Here is a tiny trained network, its code and every weight. The questions are about switching its units off for an input and a target symbol, where a switched-off unit gives its printed mean instead of its output.

import numpy as np


def w(rows, s, z=0):
    codes = np.array(rows[::2]) - 128.0
    scale = np.full(codes.shape[1], s)
    scale[-1] = z or s
    return codes * scale


def f(y):
    return y / 2 * (1 + np.tanh(0.7978845608 * (y + 0.044715 * y**3)))


def softmax(a):
    e = np.exp(a - a.max(-1, keepdims=True))
    return e / e.sum(-1, keepdims=True)


def log_softmax(a):
    a = a - a.max(-1, keepdims=True)
    return a - np.log(np.exp(a).sum(-1, keepdims=True))


def net(x, mask):
    ids = ['ΨΩαθλξπ'.index(c) for c in x.split()]
    T = len(ids)
    res = E[ids] + P[:T]
    u = 0
    for l in range(2):
        q, k, v = (res @ M[l].T for M in (Q, K, V))
        z = softmax(np.where(np.tri(T) > 0, q @ k.T / 3**0.5, -1e9)) @ v
        res = res + np.where(mask[u], z, O[l][:, -1]) @ O[l][:, :-1]
        u += 1
        y = f(res @ A[l][:, :-1].T + A[l][:, -1])
        res = res + np.where(mask[u : u + 8], y, B[l][:, -1]) @ B[l][:, :-1]
        u += 8
    return log_softmax(res[-1] @ U[:, :-1].T + U[:, -1])


Q, K, V, O, A, B = {}, {}, {}, {}, {}, {}
E = w([
[63,170,183,89,106],'Ψ',
[108,177,181,89,82],'Ω',
[190,123,137,141,27],'α',
[203,92,134,1,54],'θ',
[71,49,84,174,85],'λ',
[88,168,165,97,80],'ξ',
[147,17,211,186,214],'π',
],0.015)
P = w([
[181,185,172,254,71],'0',
[157,132,111,146,131],'1',
[136,112,102,127,133],'2',
[123,91,94,112,135],'3',
[114,81,89,102,131],'4',
[103,65,81,99,120],'5',
[97,54,75,96,115],'6',
],0.0091)
Q[0] = w([
[171,173,104,243,90],'0.h0',
[123,9,189,1,106],'0.h0',
[116,197,191,131,65],'0.h0',
],0.0056)
K[0] = w([
[77,251,40,171,73],'0.h0',
[136,142,174,168,155],'0.h0',
[83,154,252,1,57],'0.h0',
],0.0048)
V[0] = w([
[114,161,125,100,95],'0.h0',
[174,104,125,33,135],'0.h0',
[68,151,153,134,2],'0.h0',
],0.0097)
O[0] = w([
[184,114,236,204,219,119],'0.h0',
[58,141,35,200,165,233],'0.h0',
[190,255,98,170,132,253],'0.h0',
],0.0077,0.0036)
A[0] = w([
[113,65,65,115,80,136],'0.n0',
[47,200,154,121,148,148],'0.n1',
[105,119,126,202,161,93],'0.n2',
[147,161,189,117,89,97],'0.n3',
[138,184,186,172,108,125],'0.n4',
[146,121,98,253,162,252],'0.n5',
[122,91,232,207,120,162],'0.n6',
[117,78,126,214,181,85],'0.n7',
],0.014,0.0035)
B[0] = w([
[68,127,1,168,171,252],'0.n0',
[202,139,51,98,26,143],'0.n1',
[222,231,232,22,145,139],'0.n2',
[82,150,121,150,93,157],'0.n3',
[30,55,55,80,132,167],'0.n4',
[197,122,177,132,4,187],'0.n5',
[249,95,137,117,175,163],'0.n6',
[146,240,198,162,124,161],'0.n7',
],0.0063,0.011)
Q[1] = w([
[196,165,167,157,117],'1.h0',
[126,111,98,174,6],'1.h0',
[159,145,161,152,146],'1.h0',
],0.012)
K[1] = w([
[126,164,106,151,10],'1.h0',
[42,100,181,196,177],'1.h0',
[132,189,58,125,84],'1.h0',
],0.012)
V[1] = w([
[105,98,168,168,101],'1.h0',
[197,126,134,135,254],'1.h0',
[40,85,133,82,155],'1.h0',
],0.008)
O[1] = w([
[239,180,174,14,135,132],'1.h0',
[1,157,103,127,104,83],'1.h0',
[82,94,124,150,13,2],'1.h0',
],0.0094,0.0077)
A[1] = w([
[97,128,116,144,194,68],'1.n0',
[86,96,80,136,155,105],'1.n1',
[195,147,167,138,137,187],'1.n2',
[54,57,126,170,73,111],'1.n3',
[137,78,101,151,164,193],'1.n4',
[83,73,183,95,135,254],'1.n5',
[166,172,67,150,79,155],'1.n6',
[176,143,254,94,111,128],'1.n7',
],0.013,0.0086)
B[1] = w([
[120,151,193,103,139,145],'1.n0',
[109,143,140,71,102,200],'1.n1',
[171,145,166,70,147,253],'1.n2',
[214,157,149,130,137,183],'1.n3',
[120,137,40,163,123,196],'1.n4',
[171,170,100,176,184,147],'1.n5',
[104,71,131,122,103,220],'1.n6',
[2,155,95,179,67,208],'1.n7',
],0.012,0.017)
U = w([
[168,160,224,42,42,159],'Ψ',
[179,91,95,126,168,238],'Ω',
[33,78,25,201,49,109],'α',
[2,122,129,36,168,74],'θ',
[79,128,130,127,134,23],'λ',
[78,132,123,135,124,10],'ξ',
[27,230,138,183,159,253],'π',
],0.0078,0.005)

Each question gives the input, a string of symbols that net reads in full, and the target symbol t.
The units are the heads (3 rows each of Q, K, V and O) and the neurons (one row each of A and B). Each row of codes is followed by its name. A weight is (code - 128) times the scale printed after its matrix; where a second scale follows, it is the last column's (O, A, B and U).
mask holds one flag per unit, layer by layer, with each layer's heads first. A switched-off unit (its flag False) gives its mean, the last column of its rows in O or B, instead of its output. The means were averaged over made-up inputs and are rounded, as every weight is.
A unit's drop is (log p(t) with every unit on - log p(t) with that unit switched off) / (log p(t) with every unit on - log p(t) with every unit switched off).
The circuit of an input: a set's keep is (log p(t) with only the set's units on - log p(t) with every unit switched off) / (log p(t) with every unit on - log p(t) with every unit switched off). Starting from the 12 units with the biggest drops (on a tie, the unit counted first), units are removed one at a time, each time the one whose removal leaves the highest keep (on an exact tie, the one counted first), for as long as the keep stays at least 0.8.
circuit, biggest first: the units of the circuit, biggest drop first
k most important neurons: the k neurons with the biggest drops, biggest first
k most important neurons of layer l: the k neurons of layer l with the biggest drops, biggest first
input θ θ Ψ Ω ξ Ω, target Ω: circuit, biggest first	[1.n7; 1.n1]
input θ π λ θ α α, target α: circuit, biggest first	[1.n2]
input λ α λ θ θ, target Ω: 2 most important neurons of layer 1	[1.n7; 1.n1]
input π θ θ θ Ω, target θ: 2 most important neurons of layer 1	[1.n7; 1.n4]
input θ λ θ π, target π: circuit, biggest first	[1.n7; 0.n7; 0.n2]
input θ α θ λ π λ, target π: circuit, biggest first	[1.h0; 0.n6; 1.n3]
input θ λ θ, target Ω: 3 most important neurons	[0.n4; 1.n7; 0.n0]
input α Ω θ ξ, target Ψ: 2 most important neurons	[0.n0; 1.n7]
input θ λ θ Ω θ Ψ λ, target Ω: 2 most important neurons of layer 0	[0.n5; 0.n1]
input θ λ λ π θ λ, target θ: 3 most important neurons	[1.n1; 0.n0; 0.n6]
input θ ξ θ λ π θ λ, target θ: 2 most important neurons	[1.n1; 0.n6]
input θ θ θ Ω, target Ψ: 2 most important neurons of layer 0	[0.n0; 0.n1]
input λ θ θ θ, target α: 2 most important neurons	[0.n5; 1.n2]
input Ω θ Ψ, target Ψ: 3 most important neurons of layer 0	[0.n0; 0.n1; 0.n3]
input Ψ α θ ξ ξ, target Ω: circuit, biggest first	[1.n7]
input λ θ θ α, target Ψ: circuit, biggest first	[1.n2; 1.h0]
input θ Ω θ θ α λ Ω, target Ω: 3 most important neurons	[0.n0; 1.n7; 0.n2]
input θ θ λ, target Ψ: 2 most important neurons	[0.n5; 1.n2]
input π θ π θ θ π, target π: 4 most important neurons	[0.n0; 0.n6; 0.n7; 1.n5]
input Ω λ α λ, target Ω: 4 most important neurons	[1.n7; 0.n5; 0.n4; 1.n1]
